The symbols move the objects like this.
SM zo JQ
SM te PJ
SM su FZ
SM de SN
SM pu GD
FB zo SM
FB te ZH
FB su DH
FB de JR
FB pu MN
CL zo MT
CL te ZF
CL de HT
CL du DH
CL pu MF
RQ zo HP
RQ te FC
RQ su LZ
RQ de BT
RQ du GD
RQ pu HM
GD zo TR
GD te LF
GD su RQ
GD de BB
GD pu PH
SN zo QJ
SN te SM
SN su SQ
SN de QS
SN pu BB
SZ zo MS
SZ te PP
SZ su BC
SZ de JD
SZ pu DR
JM zo RF
JM te DP
JM su MH
JM de DL
JM du JT
JM pu DT
ZP zo SL
ZP te PR
ZP su FF
ZP de DR
ZP pu SM
HD zo QP
HD te RP
HD de NZ
HD du DT
HD pu ZF
JF zo BT
JF te TJ
JF su ZM
JF de NJ
JF du MS
JF pu LG
TG zo ZB
TG te FS
TG de MF
TG du PC
TG pu DD
HQ zo ZM
HQ te TB
HQ de DD
HQ du BC
HQ pu BG
PQ zo BQ
PQ te SL
PQ su LG
PQ de BP
PQ pu QJ
QP zo DD
QP te LC
QP de DJ
QP du NM
QP pu TC
LT zo JM
LT te TT
LT su TC
LT de FZ
LT du PJ
LT pu FC
ZH zo PJ
ZH te BB
ZH su BZ
ZH de FB
ZH pu TH
DT zo NM
DT te SQ
DT su HD
DT de HP
DT du QS
DT pu BZ
PP zo MN
PP te BP
PP su ZG
PP de SZ
PP pu ZP
TB zo MF
TB te GG
TB de HQ
TB du ZG
TB pu DJ
RF zo PC
RF te LG
RF su GG
RF de ZG
RF du BP
RF pu NM
TR zo ZP
TR te QS
TR su HP
TR de RC
TR pu FB
PR zo JD
PR te QJ
PR su NM
PR de ZP
PR pu PJ
QS zo PR
QS te SN
QS su DT
QS de TR
QS pu ZH
CT zo ZN
CT te HM
CT su FS
CT de PC
CT du BQ
CT pu BC
MS zo BB
MS te MN
MS su JF
MS de RT
MS pu PQ
DL zo ZG
DL te JM
DL su HN
DL de NT
DL du JQ
DL pu HP
BB zo RC
BB te GD
BB su BT
BB de ZH
BB pu BQ
DJ zo NS
DJ te QP
DJ de BG
DJ du FF
DJ pu MT
HT zo RP
HT te CL
HT de ZB
HT du ZN
HT pu ZM
ZF zo TC
ZF te ZZ
ZF de CL
ZF du BZ
ZF pu TG
LG zo CT
LG te HC
LG su DZ
LG de RF
LG du PQ
LG pu NT
FZ zo DL
FZ te LT
FZ su MT
FZ de SQ
FZ du SM
FZ pu RQ
JT zo BP
JT te DR
JT su JM
JT de JQ
JT pu QS
BT zo TT
BT te RQ
BT su ZZ
BT de BZ
BT du BB
BT pu CT
NM zo SG
NM te NT
NM su QP
NM de FF
NM du PR
NM pu LT
LC zo HQ
LC te HN
LC de QP
LC du NT
LC pu CH
HP zo FF
HP te DT
HP su NZ
HP de TT
HP du TR
HP pu DH
RC zo DR
RC te TR
RC su TT
RC de PJ
RC pu JR
DR zo PQ
DR te ZP
DR su DP
DR de JT
DR pu SN
RT zo ZH
RT te MS
RT su NJ
RT de PH
RT pu BP
BC zo JF
BC te ZG
BC su HQ
BC de SG
BC du SZ
BC pu DP
FF zo HC
FF te NM
FF su DJ
FF de DP
FF du ZP
FF pu FZ
MN zo GD
MN te TH
MN su TJ
MN de MS
MN pu SL
CP zo CL
CP te SC
CP de FS
CP du HM
CP pu TB
CH zo BG
CH te NZ
CH de TC
CH du TT
CH pu HT
NZ zo DJ
NZ te HD
NZ de CH
NZ du HP
NZ pu CL
JD zo RT
JD te SZ
JD su SG
JD de SL
JD pu JT
SL zo PH
SL te JD
SL su HC
SL de PQ
SL pu JQ
TC zo MH
TC te CH
TC de MT
TC du LT
TC pu ZB
NT zo BC
NT te DL
NT su LC
NT de NM
NT du QJ
NT pu TT
JR zo SN
JR te FB
JR su ZN
JR de LF
JR pu MS
ZB zo HD
ZB te HT
ZB de LZ
ZB du FC
ZB pu SC
TJ zo RQ
TJ te PC
TJ su MF
TJ de JF
TJ du MN
TJ pu HC
DZ zo FS
DZ te NS
DZ de GG
DZ du LG
DZ pu LC
LZ zo NZ
LZ te ZB
LZ de ZZ
LZ du RQ
LZ pu CP
PC zo FC
PC te CT
PC su TG
PC de TJ
PC du TH
PC pu SG
MH zo GG
MH te BG
MH de HN
MH du JM
MH pu HD
SG zo NJ
SG te BC
SG su DD
SG de HC
SG du JD
SG pu JM
BG zo DZ
BG te DJ
BG de MH
BG du DP
BG pu RP
BQ zo JR
BQ te PH
BQ su CT
BQ de TH
BQ pu SZ
MF zo LZ
MF te TG
MF de ZM
MF du TJ
MF pu NS
ZG zo TJ
ZG te RF
ZG su TB
ZG de BC
ZG du PP
ZG pu FF
MT zo HN
MT te TC
MT de RP
MT du FZ
MT pu LZ
PH zo FB
PH te RT
PH su HM
PH de BQ
PH pu PP
QJ zo SZ
QJ te JQ
QJ su NT
QJ de PR
QJ pu RC
BP zo TH
BP te PQ
BP su RF
BP de PP
BP pu PR
BZ zo LT
BZ te BT
BZ su ZF
BZ de DH
BZ du ZH
BZ pu PC
RP zo LC
RP te MT
RP de HD
RP du SQ
RP pu ZZ
DP zo LG
DP te FF
DP su BG
DP de JM
DP du DR
DP pu SQ
ZM zo ZZ
ZM te MF
ZM de SC
ZM du JF
ZM pu DZ
GG zo TG
GG te DZ
GG de TB
GG du RF
GG pu QP
TT zo DP
TT te HP
TT su CH
TT de LT
TT du RC
TT pu ZN
TH zo LF
TH te BQ
TH su PC
TH de MN
TH pu JD
JQ zo PP
JQ te JT
JQ su DL
JQ de QJ
JQ pu TR
SQ zo NT
SQ te FZ
SQ su RP
SQ de DT
SQ du SN
SQ pu BT
NS zo CP
NS te DD
NS de DZ
NS du HC
NS pu HN
ZZ zo CH
ZZ te LZ
ZZ de ZF
ZZ du BT
ZZ pu FS
HN zo TB
HN te MH
HN de LC
HN du DL
HN pu NZ
LF zo QS
LF te JR
LF su FC
LF de GD
LF pu RT
DD zo SC
DD te HQ
DD de NS
DD du SG
DD pu MH
SC zo ZF
SC te ZM
SC de CP
SC du NJ
SC pu GG
FC zo DT
FC te ZN
FC su ZB
FC de RQ
FC du LF
FC pu NJ
DH zo FZ
DH te BZ
DH su CL
DH de ZN
DH du FB
DH pu TJ
HC zo HM
HC te SG
HC su NS
HC de LG
HC du SL
HC pu DL
FS zo HT
FS te CP
FS de TG
FS du CT
FS pu HQ
HM zo DH
HM te NJ
HM su CP
HM de CT
HM du PH
HM pu ZG
NJ zo BZ
NJ te JF
NJ su SC
NJ de HM
NJ du RT
NJ pu RF
ZN zo SQ
ZN te DH
ZN su HT
ZN de FC
ZN du JR
ZN pu JF
PJ zo JT
PJ te RC
PJ su LT
PJ de SM
PJ pu LF

In the rows, 65 stands for zero.

The rows follow the links: the fewer symbols apart two objects are, the more alike their rows tend to be.

Some objects and rows for them; each showing differs a little:
QJ: [  98   76   85   84   75   44   29   73   73   89   73   76   71   40   57   65   96   24   58   50   39   81   64   51   55   76   63   63   54   86   82   35   90   68   43   64   78   36   46]
CL: [  70   50   35   54   77   51   87   79   82   64   61   65   84   59   60   51   35   79  104   43   64   42  111  102   54   49   85   75   52   57   74   89   77   41   62   93   60   84   70]
DP: [  50   76   72   63   41   71   58   77   45   90  105   93   29   36   89   46   95   72   76   54   80   52   67   58   69   78   67   86   53   62   75   50   45   94   81   98   47   85   56]
CT: [  36   74   88   65   38   88   69   63   38   68   84   85   29   62   80   56   91   90   37   64   94   69   59   54   69   78   55   57   82   55   57   68   42  109   96   86   50   61   88]
RF: [  72   57   66   49   80   63   66   63   81   40   42   60  115   77   54   75   33   45   71   93   52   68   21   62   79   53   56   72   49   64   52   71   71   40   47   17   63   74   36]
HD: [  42   43   47   51   81   92   98   66   70   54   45   54   53   79   75   66   31  109   73   64   98   59   87   89   58   49   63   32   81   52   64  105   45   59   80   78   60   60   92]
BZ: [  57   61   39   65   65   77   59   68   62   89   66   37   37   55   99   78   62   64   97   43   70   34   86   72   50   44   78  103   52   64   96   71   48   50   49   86   64   96   51]
MN: [  82   71   75   70   62   60   38   54   71   92   57   46   39   55   54   76   89   50   36   33   52   90   79   42   46   76   57   50   89   86   68   39   72   71   42   77   83   25   82]
JF: [  83   63   78   64   96   49   50   76   81   74   64   98   76   73   32   51   85   56   49   54   58   85   66   76   55   81   46    7   80   67   71   53   87   75   71   70   81   17   84]
LC: [  88   58   54   59  100   46   93   84   81   62   77  107   96   64   47   29   62   68   90   54   66   54   89   96   45   69   71   41   49   59   72   60   87   73   84   93   58   62   79]
RT: [  82   79   78   55   73   65   28   59   49   66   64   78   62   64   54   71   82   33   20   59   56  102   36   45   60   84   42   44   70   68   58   27   71   79   58   43   84   36   57]
DT: [  31   49   54   64   77   99   63   46   68   70   38   29   21   70   82   93   59   93   58   58   88   66   66   68   56   53   54   53  101   63   73   80   43   68   58   59   65   46   78]
BT: [  59   78   59   75   35   77   67   73   55   81   89   70   48   51   92   53   71   76   91   64   61   41   54   57   77   59   77  118   53   66   76   70   50   78   61   73   42  117   49]
CH: [  66   46   65   64   97   60   90   72   92   38   44   87   97   83   47   48   37  103   67   81   71   70   71   87   65   66   63   20   80   54   62   92   78   59   80   59   64   46   83]
DL: [  81   62   45   64   69   44   67   78   67   92   78   70   52   51   61   58   71   54   79   22   56   58  114   82   40   70   76   63   51   75   77   48   84   53   49  108   77   45   78]
BQ: [  46   83   83   74   37   75   37   59   45   83   78   72   13   52   81   74  103   60   37   69   63   72   54   28   65   79   61   63   87   75   62   50   43  102   61   68   56   54   70]
DD: [  47   44   39   52   82   88   97   65   75   62   49   38   67   74   81   63   27  103   91   68   86   40   86   89   68   45   67   69   68   55   71  111   51   46   63   66   55   79   74]
ZF: [  61   59   36   52   74   79   97   70   67   64   67   62   57   62   81   59   46   84  103   57   82   24   91   95   53   48   77   86   48   51   86   92   55   53   69   89   57   90   69]
HN: [  71   56   35   45   75   57   94   87   73   65   79   80   61   62   56   42   55   80   89   41   78   49  104   96   44   71   81   58   52   56   79   71   79   49   71  112   68   64   98]
BP: [  79   66   78   73   67   56   26   44   74   54   49   49   83   74   73   84   63   31   50   85   40   83   26   39   72   65   50   74   62   76   60   49   70   54   43   19   76   69   27]
BC: [  37   63   68   85   38   81   67   59   71   62   50   42   54   71   94   78   52   94   74   92   62   51   44   54   86   45   76   96   77   61   70  100   33   77   66   40   35  101   50]

Each walk starts at a row. The symbols on each line, taken left to right, move it on to the next object.
Answer with the object's row; about right is enough.
---
[  50   68   68   71   29   64   68   40   57   44   64   51   96   70   65   66   43   64   65   95   58   60   37   52   97   51   75   95   53   64   36   78   50   53   65   31   57  104   51]
zo te te du pu pu -> [  64   86   81   79   39   67   38   70   40   87   91   65   26   47   88   71  107   53   54   53   62   71   65   37   63   75   66   92   63   65   73   38   52   95   54   71   59   70   49]
su su pu zo du su du -> [  98   76   67   69   99   42   58   92   79   79   88  104   84   48   57   37   86   34   74   48   52   71   77   74   46   83   65   49   55   69   82   39  104   69   62   94   68   50   67]
---
[  40   61   66   47   61   89  105   72   48   51   76   87   48   70   68   51   62  111   66   74   93   54   71   78   73   80   66   37   74   50   65   79   44   88  109   92   53   67   98]
de du du su zo du de de -> [  64   77   64   84   37   70   45   52   53   89   80   52   44   46   96   66   87   56   62   64   57   54   47   33   65   61   67  119   66   73   76   53   55   80   43   55   58   89   41]
zo zo pu zo pu zo de -> [  71   77   66   66   57   63   31   58   52   97   72   57   24   43   82   80  103   42   58   33   64   56   73   39   49   71   63   88   66   84   81   39   53   79   46   85   76   58   54]
---
[  61   51   61   44   89   64  103   61   73   30   46   77  102   83   57   60   25   78   84   92   77   51   47   89   84   60   62   61   46   42   50   88   61   46   81   45   54   85   59]
de du de du su de su pu -> [  58   58   43   44   79   78   96   85   56   71   80   81   43   58   72   48   62   86   98   43   89   43  101   90   42   71   69   63   47   49   79   68   59   65   81  116   60   77   80]
zo zo de pu te te -> [  36   62   60   66   56   77  100   64   66   46   58   60   75   82   83   57   36  104   89   84   75   47   63   77   84   50   73   82   65   52   62  113   41   71   84   64   37   95   69]
---
[  58   71   78   81   29   64   36   46   52   62   56   38   65   69   76   84   60   44   49   83   42   84   30   29   87   54   67  102   68   83   51   67   49   59   47   31   63   79   44]
te zo de su te pu -> [  44   44   47   72   71   95   68   49   69   66   39   20   33   71   93   87   37   83   87   62   72   49   68   66   57   36   69  102   88   64   82   94   45   51   44   60   58   84   58]
pu te de du te su de -> [  63   69   50   50   72   72   57   77   46   99   82   57   19   48   86   67   86   60   77   30   88   43   92   69   33   64   66   81   54   66   89   46   56   67   65  104   65   64   70]
---
[  69   55   68   54   99   58   83   77   81   53   67  103   82   74   41   43   64   82   71   62   83   72   72   98   59   77   59   15   63   56   69   70   79   72   81   93   71   33   90]
te de de te zo -> [  52   57   56   60   63   71   93   75   62   52   77   78   69   55   84   42   47   97  101   74   76   29   70   80   74   58   78   91   46   48   69   91   57   73   84   76   35  109   65]
zo zo du zo te pu du -> [  86   69   65   79   64   47   35   63   61   99   72   57   42   47   71   79   92   33   48   30   44   74   85   49   45   65   66   70   73   83   72   29   80   64   41   80   76   42   63]
---
[  46   32   53   61   87   68   91   62   83   55   47   53   73   88   51   59   32  105   74   62   75   60   92   86   62   54   71   19   91   69   58   99   58   47   75   80   71   52   98]
pu zo du zo zo zo -> [  70   58   59   65   70   68   64   72   67   80   63   59   47   68   54   61   74   81   58   30   67   85  105   72   47   70   62   22   92   75   69   53   72   66   63   91   87   10   94]
su de du de te te su -> [  61   50   46   58   82   62   92   76   69   65   62   74   57   73   46   51   57   95   64   48   84   64  106   98   48   68   63   21   80   56   63   74   68   58   82   97   71   36  106]
---
[  93   72   81   80   82   52   34   64   76   85   64   72   66   61   59   66  100   35   28   59   48   95   56   51   63   71   48   34   81   78   67   32   79   74   51   65   80   27   71]
su de de du su du -> [  52   80   86   59   25   63   38   58   42   66   77   83   49   56   60   73   94   49   14   70   69   88   35   32   80   79   53   64   72   78   45   29   51   82   72   48   71   44   63]
su du su te zo pu -> [  46   57   46   48   73   87   65   67   47   84   72   61    2   54   85   84   90   83   54   39  102   67   82   71   49   75   51   44   82   67   74   58   44   77   77   99   68   36   88]
---
[  47   77   87   44   35   65   66   65   28   54   84   91   59   68   45   52   77   74   26   69   87   75   49   49   86   86   57   43   56   64   35   47   53   90   96   69   78   58   81]
zo su te du su du te de de -> [  86   58   38   84   77   56   71   66   89   80   68   39   76   55   67   61   44   52   98   36   46   47  109   79   38   52   90   95   53   89   80   69   82   31   32   77   74   74   58]
du pu su te pu zo -> [  70   80   81   38   79   63   66   72   51   45   58  101   78   70   34   52   76   46   36   74   78   83   40   70   69   91   37   20   61   46   47   47   75   73   83   61   84   35   77]
---
[  89   68   60   96   53   50   39   60   70  101   70   29   54   56   73   87   70   37   67   41   41   66   85   51   54   54   75   95   60   86   81   46   79   50   16   68   80   61   48]
su zo su te zo zo de -> [  43   56   60   49   42   74  103   69   61   29   58   73  105   76   54   55   23   93   84   93   75   48   55   80   90   52   69   73   52   53   41   94   50   55   86   51   51  104   71]
zo pu de pu de de de -> [  50   71   57   47   54   74  101   90   52   59   85   94   54   55   77   31   63   92   87   65   93   45   80   82   61   71   69   81   47   44   60   72   48   80   98  103   46   90   77]
